Below is a small trained network, with its code and all its weights. Each question gives an input and a class and asks what happens when units are switched off, that is, made to give their printed mean instead of their output.

import numpy as np


def w(rows, s, z=0):
    codes = np.array(rows[::2]) - 128.0
    scale = np.full(codes.shape[1], s)
    scale[-1] = z or s
    return codes * scale


def f(y):
    return np.maximum(y, 0)


def log_softmax(a):
    a = a - a.max(-1, keepdims=True)
    return a - np.log(np.exp(a).sum(-1, keepdims=True))


def net(x, mask):
    res = np.array(x, float).reshape(1, 7) / 4 @ E
    y = f(res @ A[0][:, :-1].T + A[0][:, -1])
    res = res + np.where(mask, y, B[0][:, -1]) @ B[0][:, :-1]
    return log_softmax(res[-1] @ U[:, :-1].T + U[:, -1])


A, B = {}, {}
E = w([
[133,134,130,135,135,134,111],'x0',
[171,149,133,181,196,1,156],'x1',
[160,140,136,155,103,126,30],'x2',
[131,76,152,166,201,171,122],'x3',
[128,127,127,127,129,130,133],'x4',
[114,142,155,187,102,147,124],'x5',
[197,82,51,182,82,143,176],'x6',
],0.0095)
A[0] = w([
[156,153,146,221,175,91,157,168],'neuron 0',
[49,113,186,68,142,104,84,24],'neuron 1',
[163,81,117,61,157,95,114,154],'neuron 2',
[56,129,134,137,96,197,110,84],'neuron 3',
[174,122,44,153,107,189,158,53],'neuron 4',
[201,89,41,172,111,130,148,73],'neuron 5',
[166,179,153,70,125,246,140,3],'neuron 6',
[122,110,120,85,110,221,98,50],'neuron 7',
[165,205,88,110,74,75,75,88],'neuron 8',
[141,56,175,71,106,132,120,7],'neuron 9',
[164,178,129,101,65,109,101,123],'neuron 10',
[133,77,180,123,164,139,158,243],'neuron 11',
[84,168,191,83,157,133,97,63],'neuron 12',
[126,67,139,94,159,157,204,164],'neuron 13',
[187,93,158,161,187,172,53,168],'neuron 14',
[139,137,117,170,143,66,90,57],'neuron 15',
],0.011,0.0043)
B[0] = w([
[166,219,195,79,108,85,170,254],'neuron 0',
[97,174,103,170,194,139,85,203],'neuron 1',
[246,166,115,23,35,99,167,186],'neuron 2',
[169,216,119,54,139,42,180,207],'neuron 3',
[91,162,149,121,254,90,52,208],'neuron 4',
[34,181,99,24,228,89,80,242],'neuron 5',
[207,208,242,105,179,120,166,194],'neuron 6',
[191,186,225,69,139,111,210,216],'neuron 7',
[83,92,129,165,110,103,228,208],'neuron 8',
[165,108,159,113,138,118,112,147],'neuron 9',
[83,96,100,157,114,165,210,190],'neuron 10',
[118,202,106,97,63,169,145,211],'neuron 11',
[43,140,72,118,176,95,78,205],'neuron 12',
[61,118,90,102,66,117,169,212],'neuron 13',
[88,110,68,171,46,166,233,230],'neuron 14',
[144,127,191,165,148,164,184,191],'neuron 15',
],0.0077,0.0083)
U = w([
[191,144,208,100,138,115,153,36],'0',
[20,148,83,120,237,137,44,82],'1',
[113,173,72,115,86,178,137,242],'2',
[47,113,115,110,57,176,177,232],'3',
[131,124,119,84,68,152,126,239],'4',
[36,105,119,107,82,187,172,197],'5',
[114,130,109,90,103,153,129,178],'6',
[148,21,4,150,15,254,70,3],'7',
],0.0067,0.0043)

Each question gives the input, the list of numbers given to net, and the class t.
The units are the neurons (one row each of A and B). Each row of codes is followed by its name. A weight is (code - 128) times the scale printed after its matrix; where a second scale follows, it is the last column's (A, B and U).
mask holds one flag per neuron, in row order. A switched-off neuron (its flag False) gives its mean, the last column of its row in B, instead of its output. The means were averaged over made-up inputs and are rounded, as every weight is.
A unit's drop is (log p(t) with every unit on - log p(t) with that unit switched off) / (log p(t) with every unit on - log p(t) with every unit switched off).
The circuit of an input: a set's keep is (log p(t) with only the set's units on - log p(t) with every unit switched off) / (log p(t) with every unit on - log p(t) with every unit switched off). Starting from the 12 units with the biggest drops (on a tie, the unit counted first), units are removed one at a time, each time the one whose removal leaves the highest keep (on an exact tie, the one counted first), for as long as the keep stays at least 0.8.
circuit, biggest first: the units of the circuit, biggest drop first
most important unit: the unit with the biggest drop
top k neurons: the k neurons with the biggest drops, biggest first
drop when u is switched off: that unit's drop, to one decimal
input [8,-1,7,8,1,7,8], class 1: circuit, biggest first : [neuron 5]
input [8,-8,0,-3,-7,-7,-2], class 0: top 2 neurons : [neuron 6; neuron 7]
input [-2,-3,-5,5,1,4,-7], class 1: top 4 neurons : [neuron 12; neuron 1; neuron 2; neuron 0]
input [4,-6,0,4,-1,-5,5], class 0: top 2 neurons : [neuron 7; neuron 6]
input [7,-5,4,-2,6,-2,-7], class 1: top 3 neurons : [neuron 12; neuron 1; neuron 0]
input [-1,-8,3,-2,4,2,-7], class 0: top 2 neurons : [neuron 7; neuron 6]
input [-5,-4,-7,0,0,2,7], class 1: circuit, biggest first : [neuron 4; neuron 5]
input [5,5,-8,-6,-1,-2,8], class 1: circuit, biggest first : [neuron 5; neuron 4]
input [-5,3,7,-7,2,-6,0], class 3: top 2 neurons : [neuron 8; neuron 10]
input [3,0,-1,3,8,3,-8], class 1: top 2 neurons : [neuron 12; neuron 1]
input [-5,0,2,-7,-8,7,-8], class 1: top 3 neurons : [neuron 12; neuron 1; neuron 14]
input [6,-3,1,-4,-5,5,6], class 1: circuit, biggest first : [neuron 4; neuron 5]
input [-4,-2,0,-7,5,-5,-8], class 1: top 2 neurons : [neuron 1; neuron 12]
input [-6,3,5,8,-7,4,-7], class 3: top 3 neurons : [neuron 14; neuron 5; neuron 4]
input [-4,3,8,-4,1,0,4], class 5: most important unit : neuron 8
input [8,2,6,5,8,-6,-5], class 2: top 4 neurons : [neuron 14; neuron 2; neuron 5; neuron 4]
input [-5,2,3,-3,2,0,8], class 1: top 2 neurons : [neuron 5; neuron 4]
input [-5,-1,8,-8,4,4,4], class 3: top 2 neurons : [neuron 8; neuron 10]
input [-7,-2,1,-7,-3,-6,8], class 1: top 2 neurons : [neuron 4; neuron 5]
input [-5,-7,7,-3,-3,-5,5], class 0: most important unit : neuron 7
input [-1,-8,-5,4,-1,0,4], class 0: drop when neuron 6 is switched off : 0.3
input [3,-8,5,5,5,-4,6], class 0: drop when neuron 6 is switched off : 0.3
input [-4,-7,6,3,-5,0,3], class 0: drop when neuron 7 is switched off : 0.4
input [-6,5,7,8,6,-2,-7], class 3: drop when neuron 5 is switched off : 0.2
